Below are the code and all the weights of a small trained network. Each question names an input and a class and asks about switching units off, where a switched-off unit gives its printed mean instead of its output.

import numpy as np


def w(rows, s, z=0):
    codes = np.array(rows[::2]) - 128.0
    scale = np.full(codes.shape[1], s)
    scale[-1] = z or s
    return codes * scale


def f(y):
    return y / 2 * (1 + np.tanh(0.7978845608 * (y + 0.044715 * y**3)))


def log_softmax(a):
    a = a - a.max(-1, keepdims=True)
    return a - np.log(np.exp(a).sum(-1, keepdims=True))


def net(x, mask):
    res = np.array(x, float).reshape(1, 6) / 4 @ E
    y = f(res @ A[0][:, :-1].T + A[0][:, -1])
    res = res + np.where(mask, y, B[0][:, -1]) @ B[0][:, :-1]
    return log_softmax(res[-1] @ U[:, :-1].T + U[:, -1])


A, B = {}, {}
E = w([
[164,18,53],'x0',
[129,129,126],'x1',
[131,132,120],'x2',
[124,124,137],'x3',
[125,124,137],'x4',
[11,122,34],'x5',
],0.012)
A[0] = w([
[61,125,101,110],'neuron 1',
[136,130,121,23],'neuron 2',
[94,172,168,6],'neuron 3',
[117,224,163,58],'neuron 4',
[252,154,162,141],'neuron 5',
[150,142,125,12],'neuron 6',
[141,55,118,106],'neuron 7',
[161,133,142,78],'neuron 8',
[158,66,98,20],'neuron 9',
[106,166,34,248],'neuron 10',
],0.018,0.0021)
B[0] = w([
[53,34,199,191],'neuron 1',
[128,129,117,123],'neuron 2',
[158,176,104,186],'neuron 3',
[217,172,52,226],'neuron 4',
[72,10,227,253],'neuron 5',
[137,93,123,131],'neuron 6',
[194,179,63,187],'neuron 7',
[84,116,111,156],'neuron 8',
[183,235,91,189],'neuron 9',
[107,120,155,207],'neuron 10',
],0.012,0.017)
U = w([
[48,62,179,255],'0',
[255,195,95,1],'1',
],0.018,0.00071)

Each question gives the input, the list of numbers given to net, and the class t.
The units are the neurons (one row each of A and B). Each row of codes is followed by its name. A weight is (code - 128) times the scale printed after its matrix; where a second scale follows, it is the last column's (A, B and U).
mask holds one flag per neuron, in row order. A switched-off neuron (its flag False) gives its mean, the last column of its row in B, instead of its output. The means were averaged over made-up inputs and are rounded, as every weight is.
A unit's drop is (log p(t) with every unit on - log p(t) with that unit switched off) / (log p(t) with every unit on - log p(t) with every unit switched off).
The circuit of an input: a set's keep is (log p(t) with only the set's units on - log p(t) with every unit switched off) / (log p(t) with every unit on - log p(t) with every unit switched off). Starting from all 10 units, units are removed one at a time, each time the one whose removal leaves the highest keep (on an exact tie, the one counted first), for as long as the keep stays at least 0.8.
units of the circuit, in order: the units of the circuit, biggest drop first
k most important neurons: the k neurons with the biggest drops, biggest first
drop when u is switched off: that unit's drop, to one decimal
input [-7,0,-2,-4,3,-7], class 0: units of the circuit, in order -> (neuron 5)
input [-7,8,0,-4,-4,-7], class 0: 3 most important neurons -> (neuron 5; neuron 9; neuron 7)
input [5,6,-4,-5,-1,-6], class 0: 2 most important neurons -> (neuron 5; neuron 4)
input [-1,-6,-4,7,-5,0], class 1: 4 most important neurons -> (neuron 5; neuron 1; neuron 10; neuron 8)
input [-6,-2,-8,7,-6,-6], class 0: 4 most important neurons -> (neuron 5; neuron 9; neuron 7; neuron 8)
input [-2,2,-8,-2,-7,1], class 1: 2 most important neurons -> (neuron 5; neuron 1)
input [4,3,-5,2,-4,-5], class 0: 2 most important neurons -> (neuron 5; neuron 4)
input [-3,3,-2,7,-8,-3], class 0: 2 most important neurons -> (neuron 5; neuron 9)
input [7,-1,-3,5,7,2], class 1: drop when neuron 4 is switched off -> 0.0
input [-3,-3,2,3,-3,-8], class 0: drop when neuron 5 is switched off -> 1.6
input [-3,-4,-2,-7,-6,-5], class 0: drop when neuron 5 is switched off -> 1.5
